[[106 145]
 [146 107]
 [118 104]
 [120 116]
 [116 139]
 [126 114]
 [134 114]
 [136 141]
 [146 129]]
->
[[146 107]
 [120 116]
 [126 114]
 [136 141]]

[[132 129 150 135 127 139]
 [128 128 128 131 127 130]
 [130 128 140 128 129 132]
 [129 129 132 137 125 134]
 [129 131 129 149 122 140]
 [129 128 136 130 128 132]
 [130 127 137 123 130 128]
 [127 126 121 117 131 120]
 [126 127 121 117 131 120]
 [129 131 130 149 122 140]]
->
[[128 128 128 131 127 130]
 [129 129 132 137 125 134]
 [129 128 136 130 128 132]
 [127 126 121 117 131 120]
 [129 131 130 149 122 140]]

[[149 139 121 119 121 117 128 122 143 117 129 140 136 138 124]
 [135 120 133 130 133 138 121 139 108 148 126 141 120 139 133]
 [134 127 137 128 122 122 134 124 125 125 136 136 146 122 125]
 [148 150 137 121 133 127 126 136 153 129 130 136 116 136 137]]
->
[[135 120 133 130 133 138 121 139 108 148 126 141 120 139 133]
 [148 150 137 121 133 127 126 136 153 129 130 136 116 136 137]]

[[110 134 126 145]
 [129 110 115 136]
 [124 111 117 136]
 [110 137 131 150]]
->
[[129 110 115 136]
 [110 137 131 150]]

[[123 126 128 130 135 126 124 120 122 124 131]
 [130 111 130 115 123 149 111 108 120 139 123]]
->
[[130 111 130 115 123 149 111 108 120 139 123]]

[[143 103 138 114]
 [107 125 125 155]
 [142 106 136 112]
 [139  99 136 114]
 [140 102 134 111]
 [145 103 136 110]
 [144 101 138 116]
 [140 103 135 114]
 [141 103 133 114]
 [110 130 118 144]
 [106 124 125 150]]
->
[[107 125 125 155]
 [139  99 136 114]
 [145 103 136 110]
 [140 103 135 114]
 [110 130 118 144]]
---
[[137 155 114 108]
 [129 120 125 135]
 [139 119 130 135]
 [141 117 132 135]
 [121 136 102 107]
 [137 121 119 124]
 [138 123 123 125]]
->
[[155 114 108 137]
 [120 125 135 129]
 [119 130 135 139]
 [117 132 135 141]
 [136 102 107 121]
 [121 119 124 137]
 [123 123 125 138]]

[[145 110 120 122]
 [150 119 120 121]
 [113 118 128 130]
 [143 138 119 117]
 [108 144 129 127]
 [126 132 139 140]
 [103 140 129 127]
 [118 110 125 127]
 [148 144 126 125]
 [125 118 120 121]
 [154 121 121 121]
 [124 123 113 114]]
->
[[110 120 122 145]
 [119 120 121 150]
 [118 128 130 113]
 [138 119 117 143]
 [144 129 127 108]
 [132 139 140 126]
 [140 129 127 103]
 [110 125 127 118]
 [144 126 125 148]
 [118 120 121 125]
 [121 121 121 154]
 [123 113 114 124]]

[[118 122 116 152 149 126 120]
 [130 131 116 145 145 121 126]]
->
[[122 116 152 149 126 120 118]
 [131 116 145 145 121 126 130]]

[[ 99 119]
 [119 145]
 [106 120]
 [119 143]
 [118 137]
 [139 105]]
->
[[119  99]
 [145 119]
 [120 106]
 [143 119]
 [137 118]
 [105 139]]

[[132 124 134 135 122 135]
 [128 129 124 129 129 126]
 [119 122 117 130 125 122]
 [122 112 118 130 140 118]
 [117 112 107 129 133 113]
 [129 127 114 125 130 119]
 [122 116 112 127 139 114]
 [130 145 124 126 127 125]]
->
[[124 134 135 122 135 132]
 [129 124 129 129 126 128]
 [122 117 130 125 122 119]
 [112 118 130 140 118 122]
 [112 107 129 133 113 117]
 [127 114 125 130 119 129]
 [116 112 127 139 114 122]
 [145 124 126 127 125 130]]

[[126 141 123 109]
 [134 110 115 125]
 [153 124 121 133]
 [113 120 146 122]
 [149 130 117 136]
 [146 122 140 140]
 [132 120 130 154]
 [123 111 142 138]
 [135 126 126 154]
 [118 150 137 132]]
->
[[141 123 109 126]
 [110 115 125 134]
 [124 121 133 153]
 [120 146 122 113]
 [130 117 136 149]
 [122 140 140 146]
 [120 130 154 132]
 [111 142 138 123]
 [126 126 154 135]
 [150 137 132 118]]

[[130 119 128 127 148 143 123 129 127 149 131]
 [127 135 131 101 126 128 138 128 127 113 123]
 [124 121 127 122 139 109 131 127 130 128 125]
 [128 129 128 131 134 137 128 131 127 127 135]]
->
[[119 128 127 148 143 123 129 127 149 131 130]
 [135 131 101 126 128 138 128 127 113 123 127]
 [121 127 122 139 109 131 127 130 128 125 124]
 [129 128 131 134 137 128 131 127 127 135 128]]

[[149 131 132 132 128 133 140 134 131 133 129 129 130]
 [140 132 134 136 128 128 128 130 130 136 142 131 135]
 [132 128 154 133 129 128 130 130 134 130 129 129 145]
 [145 132 135 135 129 129 130 132 131 136 134 130 133]
 [147 134 132 134 128 129 130 132 130 137 138 130 132]]
->
[[131 132 132 128 133 140 134 131 133 129 129 130 149]
 [132 134 136 128 128 128 130 130 136 142 131 135 140]
 [128 154 133 129 128 130 130 134 130 129 129 145 132]
 [132 135 135 129 129 130 132 131 136 134 130 133 145]
 [134 132 134 128 129 130 132 130 137 138 130 132 147]]

[[111 113 128 139 142 105 129 122 111 136 108 148 140 129 146]
 [140 144 143 135 133 131 129 142 135 135 121 139 131 136 133]
 [118 141 131 111 128 134 144 133 130 107 129 116 141 132 143]
 [145 119 129 144 133 132 115 119 130 138 132 121 120 117 121]]
->
[[113 128 139 142 105 129 122 111 136 108 148 140 129 146 111]
 [144 143 135 133 131 129 142 135 135 121 139 131 136 133 140]
 [141 131 111 128 134 144 133 130 107 129 116 141 132 143 118]
 [119 129 144 133 132 115 119 130 138 132 121 120 117 121 145]]
